Below is a small trained network, with its code and all its weights. Each question gives an input and a class and asks what happens when units are switched off, that is, made to give their printed mean instead of their output.

import numpy as np


def w(rows, s, z=0):
    codes = np.array(rows[::2]) - 128.0
    scale = np.full(codes.shape[1], s)
    scale[-1] = z or s
    return codes * scale


def f(y):
    return np.maximum(y, 0)


def log_softmax(a):
    a = a - a.max(-1, keepdims=True)
    return a - np.log(np.exp(a).sum(-1, keepdims=True))


def net(x, mask):
    res = np.array(x, float).reshape(1, 3) / 4 @ E
    y = f(res @ A[0][:, :-1].T + A[0][:, -1])
    res = res + np.where(mask, y, B[0][:, -1]) @ B[0][:, :-1]
    return log_softmax(res[-1] @ U[:, :-1].T + U[:, -1])


A, B = {}, {}
E = w([
[108,240,114,112,94,225,60,136,164],'x0',
[153,241,210,184,178,48,119,108,111],'x1',
[175,95,173,207,253,187,7,111,176],'x2',
],0.0073)
A[0] = w([
[117,80,142,153,153,57,140,131,134,93],'N1',
[137,162,108,126,84,134,171,137,129,142],'N2',
[127,147,126,123,127,146,125,143,131,254],'N3',
[130,234,121,102,107,248,118,140,128,49],'N4',
[106,156,113,104,75,123,161,130,125,49],'N5',
[143,235,155,146,158,39,115,136,130,52],'N6',
[130,210,141,153,173,93,145,128,99,85],'N7',
[112,50,98,109,103,178,125,130,136,131],'N8',
[134,168,105,101,71,91,174,137,112,46],'N9',
[145,12,136,112,157,57,163,139,104,40],'N10',
[118,142,133,109,84,103,165,129,127,141],'N11',
[134,38,75,100,95,248,132,147,126,43],'N12',
[110,179,107,110,92,195,93,122,137,87],'N13',
[152,89,152,170,216,208,80,127,148,77],'N14',
],0.014,0.0098)
B[0] = w([
[140,161,94,181,100,156,164,130,141,177],'N1',
[109,101,100,89,139,119,127,125,106,187],'N2',
[241,155,123,109,215,121,218,115,46,234],'N3',
[104,91,69,238,83,134,164,140,176,220],'N4',
[99,114,102,110,86,131,26,122,134,170],'N5',
[90,162,217,118,75,123,128,123,183,211],'N6',
[105,122,198,111,127,117,153,140,168,191],'N7',
[145,180,195,114,140,114,142,111,116,209],'N8',
[72,88,97,91,97,139,43,132,141,184],'N9',
[115,104,69,232,98,121,152,129,176,200],'N10',
[129,126,124,114,170,158,64,136,104,192],'N11',
[79,163,251,104,98,117,137,141,190,220],'N12',
[137,106,94,203,124,101,134,116,148,196],'N13',
[75,96,63,54,105,135,47,135,93,249],'N14',
],0.021,0.012)
U = w([
[110,168,226,83,99,114,150,107,190,95],'0',
[145,86,41,215,93,129,162,110,184,77],'1',
[88,78,56,25,114,162,48,110,111,37],'2',
[255,147,117,83,191,130,180,100,87,254],'3',
],0.0094,0.0096)

Each question gives the input, the list of numbers given to net, and the class t.
The units are the neurons (one row each of A and B). Each row of codes is followed by its name. A weight is (code - 128) times the scale printed after its matrix; where a second scale follows, it is the last column's (A, B and U).
mask holds one flag per neuron, in row order. A switched-off neuron (its flag False) gives its mean, the last column of its row in B, instead of its output. The means were averaged over made-up inputs and are rounded, as every weight is.
A unit's drop is (log p(t) with every unit on - log p(t) with that unit switched off) / (log p(t) with every unit on - log p(t) with every unit switched off).
The circuit of an input: a set's keep is (log p(t) with only the set's units on - log p(t) with every unit switched off) / (log p(t) with every unit on - log p(t) with every unit switched off). Starting from the 12 units with the biggest drops (on a tie, the unit counted first), units are removed one at a time, each time the one whose removal leaves the highest keep (on an exact tie, the one counted first), for as long as the keep stays at least 0.8.
circuit, biggest first: the units of the circuit, biggest drop first
top k neurons: the k neurons with the biggest drops, biggest first
drop when u is switched off: that unit's drop, to one decimal
input [-7,4,-6], class 1: circuit, biggest first => N10
input [8,-7,-7], class 1: top 3 neurons => N4, N13, N14
input [0,-3,4], class 2: top 2 neurons => N14, N6
input [4,-7,-7], class 0: top 3 neurons => N12, N14, N8
input [-3,3,0], class 3: circuit, biggest first => N12, N4
input [-5,5,6], class 2: top 4 neurons => N14, N12, N4, N8
input [-1,-4,-2], class 0: top 2 neurons => N12, N3
input [-1,4,5], class 2: top 2 neurons => N14, N12
input [6,2,-7], class 2: top 3 neurons => N9, N5, N10
input [8,6,-2], class 1: top 2 neurons => N4, N12
input [7,-7,-2], class 0: top 3 neurons => N12, N8, N10
input [1,-8,-7], class 0: top 3 neurons => N12, N8, N14
input [-7,-8,1], class 0: top 2 neurons => N12, N8
input [-6,0,-8], class 2: top neuron => N9
input [-7,6,2], class 1: top 4 neurons => N10, N12, N1, N8
input [7,-3,-6], class 1: top 3 neurons => N4, N13, N14
input [0,-5,6], class 2: top 3 neurons => N14, N6, N7
input [2,3,5], class 2: drop when N14 is switched off => 1.4
input [2,0,-3], class 3: drop when N12 is switched off => 0.0
input [-7,4,-1], class 1: drop when N10 is switched off => 0.3
input [3,-1,-2], class 3: drop when N14 is switched off => 0.1
